Each row has two labels, one from each of two sets.
[ 11  -4  -2   5  -1   4   1   6   6   4 -14  -4  -4   0   3   6  14  -3
   8  -6  -7  -9  -6] => j698/<75>
[-6 -9 -7  1 -3 -2  3  8  0 10 -3 -2 -4 -2 -6  3 16 -6 18  4 -9 11 -2] => J243/<81>
[  0  -3   6   4 -22  -3   4  10   6   8 -12  -8   4   4  -5 -12  24   4
  -9   0 -10 -14   5] => J122/<75>
[  1  -2   5   0  -8  -5  -1   2   4  -9  -6  10  19  -5  -3  -8   0   1
   5  -3 -10  -9  -4] => J243/<75>
[  1   4 -10   0   2  -3   0   4  -2 -11   6   1  10   2  -7  -6 -11   0
   4   3   0 -12   3] => J243/<75>
[  3   9   4  -3   1   4   1  10  -2   0  -1  -1  19   0  -3  -3  12   0
   6  -2  -7 -18   7] => J122/<75>
[  0   7  12  -1 -13 -13   0   6  -2   1  12  -3   1   4   1  -7  -3   2
  21  -6  -6  -6   3] => J243/<80>
[ 10 -21 -12  -7 -10 -12  -2 -12  -4   4   2   0 -21   1  -9  -2  -8  -3
  13   7  -1  -5  -2] => J243/<86>
[ 14 -11 -16  -5   0   0   3   0   0  -6  -7   7 -12   0  -6   0  -5  -7
  -8   3   0 -15   4] => J243/<77>
[ 13 -10  -6 -12   6  -1   9   5  -7  23   9  -9 -18   0   3  13   5 -14
  38  12 -11  -6  -4] => J243/<81>
[  3 -11  -4  -3  -5  -3  -1   0   1 -11  -2  11  -1  -6  -2   1   2  -6
   0   3  -4   1   2] => J243/<86>
[  3 -13  -2  -5  -5  -5  -2   4  -3   9 -11  -5 -18  -2   1  -5   1  -5
 -13  -2  -2   0  10] => J122/<86>
[  6   0   7  -7  -4   1   4   9   4   1  -6   5   8   1  -5   0  12  -3
   6  -7  -8 -16   4] => J243/<75>
[  4 -13  11  -2 -10   1  -3  -1   3  16  -5  -8 -16   6 -18  -5  19  -3
   2   1  -9   3  -9] => J122/<86>
[  1   8 -33  12  19  -4  -5   2   4 -13  -2   2  41  -3  -4   8   4   2
   3   1   1  19   4] => j698/<75>

Each row has two labels, one from each of two sets.
[  2  22  -5  -5  -2 -16   9  -4   3   2  -7   3  -4  -2  -2  -3  -1  -3
 -16  -8   1   2   3] => J426/<3>
[  5 -31 -14  -8   5 -23 -11  -3  18 -12  -2   5  12  12   8  -7 -14  -2
 -16  -7   8  -2 -10] => J426/<12>
[ 17 -15  -9  -1   6  -5   0  -1   1  -6   5  -3   0  -5  -5   2 -10   7
   3   3  -8   1   0] => j131/<14>
[  3  -6  -8   2   2 -16  10  -5 -10   1   2   9  -1 -15  -2  -8  -7  10
  -1  -1  -8   8   3] => j131/<14>
[  7   7  -5  -7  13 -22   2  -2   7  -3 -14  -4  -1   6   5  -8  -8  -3
 -16  -7   6   9  -5] => J426/<12>
[ 12   7  -9  -9   2 -17   0   4   1   0   0   9  -1 -12   7  -6 -16  -5
 -18   0   6  -1   6] => j131/<3>
[ 14 -12  -4 -11  12 -10  -5   1  10  -2  -5  11   5 -15   9 -10 -13 -39
 -27  -4  -5  10  -2] => J426/<12>
[ 17 -13  -8  -8   1 -19   4  -4  -6  -2  -3 -36   1   1  -7  -2 -11  12
  -1  -5  -7  13  -1] => j131/<12>
[ -5 -10 -13   3   3   6   6  -1   5  -5  -4   8   8 -14 -11   2  -4   8
   7  -3 -10  10   0] => j131/<14>
[  1 -21 -19  -1   6 -22   0  -3   0 -16  -6   5  -1   4   3   1 -13  -4
 -18  -9   6  -4 -10] => j131/<12>
[ 20  -1 -13 -14   6 -19   2   1  11  -6  -2   7   3  17   4  -2 -10   1
 -19  -3  -2   7   5] => J426/<12>
[  5  -1 -10  -3   2   5   5  -3  -8   1   0  -3   1  -5  -7  -1   0  -1
   4   1  -5   7   0] => j131/<12>
[ 48  -9  -8  -5   7  -5  -2  -2   7   1   4   0   8 -10   6  -8  -6   2
  -1  -5  -4 -12  -7] => j131/<12>
[  4  -3  -4 -11   3 -16   4  -3   8  -4  -5   9   4  -5   8 -15  -9  -3
 -23  -6   3  -2  -5] => J426/<12>
[  1   4  -3   3  -3  -4   5 -13  -7   7   9   0  -4 -19  -7  -5  -2   7
  20   3 -10   9   8] => j131/<14>
[ -3  14   7   4   5 -14   6  -3   7   4  -8  -3  -9 -11  -1 -12  -2  -1
  -5   0   4  16   8] => J426/<13>
[  0 -12 -14   1  -4 -12   1  -4   3   3  -1  -4  -1  -9   0  -6   0   5
 -12  -2  -4   3   3] => J426/<14>
[  0   8  -7  -3  -2   1   4   3   5   5  -2  -2   6 -10  -8 -17  -1   8
  -1   0  -6  -9  -3] => J426/<14>
[ 12  -3  -9   1   0 -27   0  -1  -2  -9  -8   8 -10   5   7  -3  -5  -6
 -16 -14   8  -5  -2] => j131/<13>
[ -1  -6  -3 -13  -1  -4   5   1  11   7  -3  10   4 -18   2  -7  -9  -2
 -19   0   5   8  -1] => J426/<12>
[ 18 -15 -17  -7  -1 -11  -7  -5  -4 -13   8  -3   0 -11   2  -4  -4   1
   6   1 -12   0  -3] => j131/<12>
[  6 -16   1   0  34  -4  -4   1   6   2  -9 -10   3 -20   1  -8 -12   6
  -7 -16  -3  16  14] => j131/<12>
[  8 -14  -3  -3   6  -7  -2   1   3  -2   0  -2  15  -7  -3  -7   0   6
   0 -14  -6  18   3] => j131/<12>
[ 12 -17  -8  -3   2 -15   1  -5  -9  -1   1   3   4   6   0   7  -4  -1
  -9  -6  -1  -5  -4] => j131/<12>
[ 13 -11  -9  -3   1 -11 -11  -3  -1  -6   0  -1  -2 -12   4  -3 -11   8
 -15  -7  -2 -10  -2] => j131/<14>
[  7 -12   0   0   3 -22   0  -2   3   2  -6  -3   3  -3   1   9  -6   5
  -7 -10  -1   8  -3] => J426/<12>
[  9   1   2  -3   5 -15  -2   2  10   5 -10  -2  -2   0   4  -7  -7  -1
 -26  -4   1   1  -2] => J426/<12>
[ 11 -14 -17 -12   8  -7  -7  -1   7   2   1   1   1 -12   4  -5  -7  -3
  -5  -3   0   3  -1] => j131/<12>
[ 11  17  -7 -15   6 -24  -3  -5   4   7  -6   3 -10  -3   1  -9 -21  -7
 -24  -7   6  -3   0] => J426/<3>
[ 12   7 -11 -17   3  -4   4  -8   6   4   7   3   8 -17   3 -12 -11  16
 -12   3  -6   3   0] => J426/<14>
[  0   2  -2 -10   1 -18   6  -6 -14 -10  -4  -3 -10  -3   2   2 -12   4
  -5  -6  -1  15  13] => j131/<13>
[-20 -10 -10  -9   1 -13   6  -2  -4 -12   0  -1  -6  -1  -1   5 -11   2
 -10  -2  -5   5   3] => j131/<12>
[-11  -2  -2   2  -1   3  -4   0  -2   6  -1  15   5 -27   2 -10   2   5
   5  -3 -12   7  13] => j131/<14>
[  9   0  -6  -6   9 -12  -3  -2   6   2  -1  -3   6 -10   3 -11  -8   3
 -16  -4  -4   3  -7] => J426/<12>
[ -7   3  -6 -14   6 -28   3  -5   1  -6 -13   7  -3   5  -9  -1  -4   0
 -16  -4   6   4   4] => J426/<3>
[ 15 -16  -1   7   0   5   1  -4  -8   5   0  -6  -7 -25  -3  -8 -20  10
  20  -6  -7   8   5] => j131/<14>
[  7  -1  -3   0   3 -24  -1  -6   9  -6   0   1  -7  11   0  -4 -10  -7
 -17  -7   4  -2   2] => j131/<13>
[  2  -9  -4   1   1 -31   4  -2  -6  -3  -1  -1  -2  -8  -6 -21   7   8
  -2  -2  -2   6   5] => j131/<14>
[  9  -6  -9  -4   8 -25  -1  -7   8  -6  -3   5  -2   2   4   1  -9  -3
 -23  -5   7   4  -1] => j131/<12>

Each row has two labels, one from each of two sets.
[ -6   7  17  -4   6   8  -3   2  -7  15  10   8   8  23  -1  -3  20   0
  -2  -9  -7 -13   0] => j899/F
[ -5  12  12  -1   8   3   5  -3   1 -14  -5   2  13  -5 -15  -9  42  11
 -12  -6  -6 -20  -2] => j709/T
[ -3  17  10   3  -4   2   2  -7  -3 -22  -4   0  12   1  -8 -17  30   8
   0 -11   1 -19   3] => j899/T
[ -2  18  33   0  18   8 -10   1  -9   2 -11  -3  12   9 -14 -30  35   6
 -20 -16 -10 -28  -2] => j709/F
[-11   0  17   1  10  13  32  -5 -15  -8   6  -2   4  10 -17 -15  21   5
  -8   5   6  -9  -5] => j899/S
[ -6   8  22  -3  -5   7   5   1   6  -3   7   3  15   9  -2  -4  20   7
 -14   3 -27 -15   7] => j899/F
[  1  12  15   7  10   8  26 -10   9 -12   2   7  15   1 -12 -16  46  18
 -14  -3  -4 -28  -1] => j899/R
[ -8   5  15   1  17   2   1   1  10   0 -11  -5   3   5  -3 -17  34  -4
 -24  -5 -10 -19   3] => j709/Y
[  0   8  17  -6  14  14   2  -2   5  -1   0  -7   3  -4   4 -18  32  18
 -20 -18 -13 -20   8] => j709/Y
[ -1   3  -1   2  10   6  17  -6  -4   0  -5  -4   0 -23 -17 -15  30   6
  -9   1  -5  -7  -1] => j709/S
[-14  20  33   4   0  16  16  -8  -8 -27  -6  -4  26   4  -8 -31  50  15
 -25   1   6 -40  10] => j899/T
[  6  14  12  -2  12   5  -2   6  -6  -3   8 -14   7   1 -24 -22  40  17
  -9 -13  -9 -30  11] => j709/F
[-10   3   2 -11   0  -6 -17  -1   2   3  10   1   2  11   5  10   2  -9
   1   0  -1  -2   3] => j899/F
[  8  13  14  -2  -5   7   4  -4 -13   1  -1   3  -6   2 -16 -14  28  15
  -4 -11   6 -13  -7] => j709/S
[ -6  13   9   4  22  12   4  -5  -4  -9   7  -3  -1  -7  -7  -2  29  13
 -10  -2   3  -8  -3] => j899/S
[ -6  22  23   4  -3  11  -6  -8 -20 -10 -13  -5  10  -8 -22 -23  37   0
 -30 -17   2 -19   0] => j709/R
[ -6  20  20   5   6   7  28  -8  -8   5   1  -2  17  12 -21 -21  49  11
 -16 -12  -5 -31   1] => j899/F
[ -4  19  30  -2   2   7   2   2 -16  -8   2   2  15  16  -6 -32  25   3
 -16 -11  -7 -25   5] => j899/F
[ -9   2   1  -2  16   2  15   0  16 -15   0   3   0  -6   0   5  23  15
  -8  12  -8 -15  11] => j899/T
[ -2   1 -11  -2  -6   0  13 -11  -3  -2   2   0  -1   1 -11  -6   3   2
   8   2   2   6  -4] => j899/S
[ -7  13  23   2  19  14   5  -3  -2   9  -2   2  13   3 -21 -20  44   9
 -25 -23 -11 -27  10] => j709/Y
[ -4   8  23  -3 -10   2   8   4   0   2   8  -3  16  10  -1 -28  19   8
  -4 -18  -4 -25   3] => j899/F
[ -2   3  -1   2   9   5  14  -7   0 -25  -9  -2   2  -5 -14 -18  21   4
  -6   9   2 -16   1] => j709/T
[ -2   0  -4  -1  10   3  16  -5  16  11   4   2  12  15 -24 -27   7  11
 -11   0  -7 -20   9] => j899/Y
[ -3  14  25   3  10   7   3   4 -13   3  -2  -2   6   5 -16 -20  36  18
 -20 -17  -4 -33   4] => j899/Y
[  1  11   5   7   3   2   4   5 -12   0  -4   0  -1  -6 -23 -23  35   9
  -9 -11  -7 -15   3] => j709/S
[ 4  1  1 -2  7 -6  8  2  7  7 11  4  4  6 -1 10 11 -6  5 -5 -3 -9  3] => j899/Y
[ 2  7 -3  1  8  3 24  7  5 -9  7  6  9  6 -1 -1  5  0 12  8 -5 -2 -4] => j899/T
